Below is a small trained network, with its code and all its weights. Each question gives an input and a target symbol and asks what happens when units are switched off, that is, made to give their printed mean instead of their output.

import numpy as np


def w(rows, s, z=0):
    codes = np.array(rows[::2]) - 128.0
    scale = np.full(codes.shape[1], s)
    scale[-1] = z or s
    return codes * scale


def norm(h):
    return h / np.sqrt((h * h).mean(-1, keepdims=True) + 1e-5)


def f(y):
    return np.maximum(y, 0)


def softmax(a):
    e = np.exp(a - a.max(-1, keepdims=True))
    return e / e.sum(-1, keepdims=True)


def log_softmax(a):
    a = a - a.max(-1, keepdims=True)
    return a - np.log(np.exp(a).sum(-1, keepdims=True))


def net(x, mask):
    ids = ['ΘΦΨαδζηω'.index(c) for c in x.split()]
    T = len(ids)
    res = E[ids] + P[:T]
    q, k, v = (norm(res) @ M[0].T for M in (Q, K, V))
    z = softmax(np.where(np.tri(T) > 0, q @ k.T / 2**0.5, -1e9)) @ v
    res = res + np.where(mask[0], z, O[0][:, -1]) @ O[0][:, :-1]
    y = f(norm(res) @ A[0][:, :-1].T + A[0][:, -1])
    res = res + np.where(mask[1:13], y, B[0][:, -1]) @ B[0][:, :-1]
    return log_softmax(norm(res)[-1] @ U[:, :-1].T + U[:, -1])


Q, K, V, O, A, B = {}, {}, {}, {}, {}, {}
E = w([
[178,185,254],'Θ',
[133,19,141],'Φ',
[113,12,68],'Ψ',
[131,230,108],'α',
[232,69,166],'δ',
[140,216,119],'ζ',
[134,205,119],'η',
[128,219,108],'ω',
],0.0078)
P = w([
[106,153,143],'0',
[116,189,74],'1',
[149,34,248],'2',
[171,82,140],'3',
[113,214,37],'4',
[178,43,254],'5',
[180,78,159],'6',
[104,227,24],'7',
[189,47,255],'8',
[174,80,166],'9',
[93,236,14],'10',
[195,48,247],'11',
[176,80,173],'12',
[91,236,18],'13',
],0.0042)
Q[0] = w([
[59,137,82],'H0',
[254,151,101],'H0',
],0.015)
K[0] = w([
[80,48,253],'H0',
[221,87,22],'H0',
],0.0056)
V[0] = w([
[225,141,204],'H0',
[219,112,2],'H0',
],0.0046)
O[0] = w([
[185,152,109,252],'H0',
[161,128,1,214],'H0',
],0.0089,0.0022)
A[0] = w([
[133,72,153,40],'N0',
[106,193,69,116],'N1',
[24,128,172,111],'N2',
[179,17,110,105],'N3',
[2,104,96,247],'N4',
[213,133,102,78],'N5',
[218,72,204,106],'N6',
[113,119,122,59],'N7',
[198,137,77,39],'N8',
[90,86,51,205],'N9',
[137,113,158,120],'N10',
[143,67,159,4],'N11',
],0.0093,0.004)
B[0] = w([
[206,109,161,150],'N0',
[123,58,178,224],'N1',
[2,68,131,131],'N2',
[205,154,169,248],'N3',
[43,58,191,162],'N4',
[72,148,152,232],'N5',
[54,119,72,255],'N6',
[129,129,137,128],'N7',
[65,126,136,204],'N8',
[152,157,51,196],'N9',
[123,115,99,151],'N10',
[180,112,142,150],'N11',
],0.0085,0.0047)
U = w([
[154,138,195,53],'Θ',
[73,53,152,16],'Φ',
[47,54,8,165],'Ψ',
[111,126,159,81],'α',
[143,200,7,252],'δ',
[189,236,175,150],'ζ',
[107,87,146,60],'η',
[102,68,157,108],'ω',
],0.015,0.0023)

Each question gives the input, a string of symbols that net reads in full, and the target symbol t.
The units are the heads (2 rows each of Q, K, V and O) and the neurons (one row each of A and B). Each row of codes is followed by its name. A weight is (code - 128) times the scale printed after its matrix; where a second scale follows, it is the last column's (O, A, B and U).
mask holds one flag per unit, heads first, then neurons. A switched-off unit (its flag False) gives its mean, the last column of its rows in O or B, instead of its output. The means were averaged over made-up inputs and are rounded, as every weight is.
A unit's drop is (log p(t) with every unit on - log p(t) with that unit switched off) / (log p(t) with every unit on - log p(t) with every unit switched off).
The circuit of an input: a set's keep is (log p(t) with only the set's units on - log p(t) with every unit switched off) / (log p(t) with every unit on - log p(t) with every unit switched off). Starting from the 12 units with the biggest drops (on a tie, the unit counted first), units are removed one at a time, each time the one whose removal leaves the highest keep (on an exact tie, the one counted first), for as long as the keep stays at least 0.8.
units of the circuit, in order: the units of the circuit, biggest drop first
unit that matters most: the unit with the biggest drop
top k neurons: the k neurons with the biggest drops, biggest first
drop of u: that unit's drop, to one decimal
input ω Ψ δ α, target Ψ: unit that matters most	N3
input Φ η ω ω α Θ Φ ζ ω Θ ω, target ζ: top 3 neurons	[N6 N8 N5]
input α ζ δ δ δ Θ δ, target δ: top 4 neurons	[N1 N6 N3 N4]
input ω η δ ζ ω ω Θ η, target ζ: top 2 neurons	[N6 N1]
input Θ α Φ α ζ Θ η η, target ζ: units of the circuit, in order	[H0 N6]
input η ζ ω α Θ Θ Ψ α Φ Φ δ ζ ω Φ, target δ: top 4 neurons	[N9 N1 N3 N5]
input α Φ δ Φ Φ, target δ: top 3 neurons	[N9 N3 N1]
input Ψ α Ψ ζ ζ, target Ψ: top 4 neurons	[N3 N1 N4 N5]
input η ω ζ ζ Θ δ Θ α, target ζ: top 3 neurons	[N6 N1 N9]
input α Ψ Ψ ω ω η, target Ψ: top 2 neurons	[N3 N6]
input Ψ ζ α ω Ψ Θ, target Φ: top 3 neurons	[N6 N3 N9]
input Ψ α α Ψ α, target Ψ: top 3 neurons	[N3 N1 N4]
input δ Ψ Θ ζ, target Ψ: top 3 neurons	[N3 N1 N8]
input Θ ζ ζ, target δ: top 3 neurons	[N1 N3 N4]
input ζ ω Θ α Θ Θ ζ α, target ζ: drop of N9	0.1
input Φ Ψ α Φ ω, target Ψ: drop of N3	2.0
input ζ ζ δ Θ ζ, target ζ: drop of N9	0.2
